Below is a small trained network, with its code and all its weights. Each question gives an input and a class and asks what happens when units are switched off, that is, made to give their printed mean instead of their output.

import numpy as np


def w(rows, s, z=0):
    codes = np.array(rows[::2]) - 128.0
    scale = np.full(codes.shape[1], s)
    scale[-1] = z or s
    return codes * scale


def f(y):
    return y / 2 * (1 + np.tanh(0.7978845608 * (y + 0.044715 * y**3)))


def log_softmax(a):
    a = a - a.max(-1, keepdims=True)
    return a - np.log(np.exp(a).sum(-1, keepdims=True))


def net(x, mask):
    res = np.array(x, float).reshape(1, 4) / 4 @ E
    y = f(res @ A[0][:, :-1].T + A[0][:, -1])
    res = res + np.where(mask, y, B[0][:, -1]) @ B[0][:, :-1]
    return log_softmax(res[-1] @ U[:, :-1].T + U[:, -1])


A, B = {}, {}
E = w([
[202,160,184,82,34,156],'x0',
[43,116,159,162,34,67],'x1',
[123,123,133,129,129,138],'x2',
[148,9,89,85,101,99],'x3',
],0.012)
A[0] = w([
[227,84,132,67,124,155,238],'n1',
[138,126,84,105,219,122,226],'n2',
[118,10,94,103,126,37,210],'n3',
[57,154,119,183,128,79,253],'n4',
[172,153,194,138,58,97,88],'n5',
[170,38,94,101,189,109,180],'n6',
[140,188,192,93,119,120,176],'n7',
[185,143,132,52,134,169,140],'n8',
[56,200,164,189,152,130,191],'n9',
[104,129,134,114,34,153,169],'n10',
[162,164,122,36,125,192,81],'n11',
[153,110,151,123,201,114,86],'n12',
[161,209,174,173,128,174,249],'n13',
[166,81,127,56,110,125,101],'n14',
[127,144,178,109,40,94,64],'n15',
[163,131,48,149,205,193,223],'n16',
],0.013,0.0043)
B[0] = w([
[127,185,136,46,96,142,246],'n1',
[124,101,240,111,142,110,206],'n2',
[128,31,83,145,1,147,249],'n3',
[9,167,84,125,144,46,214],'n4',
[175,94,154,134,173,139,198],'n5',
[86,135,163,105,64,130,219],'n6',
[190,111,124,136,181,140,188],'n7',
[118,212,84,85,105,158,204],'n8',
[49,230,107,81,139,114,220],'n9',
[108,103,204,134,111,81,198],'n10',
[114,169,31,96,108,141,195],'n11',
[185,80,169,138,137,160,157],'n12',
[187,178,122,150,236,159,221],'n13',
[120,120,120,83,59,88,195],'n14',
[142,92,208,143,160,91,201],'n15',
[182,113,241,182,154,136,227],'n16',
],0.0099,0.015)
U = w([
[142,128,248,199,199,93,196],'0',
[76,185,116,47,94,86,217],'1',
[170,39,228,136,93,127,190],'2',
[93,62,64,199,81,110,5],'3',
[194,153,103,133,165,180,40],'4',
],0.011,0.0031)

Each question gives the input, the list of numbers given to net, and the class t.
The units are the neurons (one row each of A and B). Each row of codes is followed by its name. A weight is (code - 128) times the scale printed after its matrix; where a second scale follows, it is the last column's (A, B and U).
mask holds one flag per neuron, in row order. A switched-off neuron (its flag False) gives its mean, the last column of its row in B, instead of its output. The means were averaged over made-up inputs and are rounded, as every weight is.
A unit's drop is (log p(t) with every unit on - log p(t) with that unit switched off) / (log p(t) with every unit on - log p(t) with every unit switched off).
The circuit of an input: a set's keep is (log p(t) with only the set's units on - log p(t) with every unit switched off) / (log p(t) with every unit on - log p(t) with every unit switched off). Starting from the 12 units with the biggest drops (on a tie, the unit counted first), units are removed one at a time, each time the one whose removal leaves the highest keep (on an exact tie, the one counted first), for as long as the keep stays at least 0.8.
circuit, biggest first: the units of the circuit, biggest drop first
top k neurons: the k neurons with the biggest drops, biggest first
drop of u: that unit's drop, to one decimal
input [1,8,-5,-3], class 0: circuit, biggest first -> n15
input [0,4,5,6], class 3: circuit, biggest first -> n3; n2
input [-3,0,-6,-6], class 0: top 4 neurons -> n1; n11; n8; n13
input [2,-8,-3,-2], class 4: top 2 neurons -> n11; n8
input [0,-3,7,2], class 2: top 3 neurons -> n9; n4; n16
input [7,0,2,-6], class 4: top 2 neurons -> n11; n16
input [-6,-5,7,1], class 2: top 2 neurons -> n13; n6
input [-2,-7,0,-1], class 0: top 2 neurons -> n3; n16
input [0,7,-6,3], class 3: top 4 neurons -> n16; n4; n2; n3
input [2,4,3,1], class 2: top 2 neurons -> n13; n9
input [-7,1,-2,6], class 3: drop of n3 -> 0.9
input [1,4,7,1], class 2: drop of n11 -> 0.3
input [2,0,7,-7], class 4: drop of n2 -> 0.2
input [6,-8,1,-1], class 4: circuit, biggest first -> n13
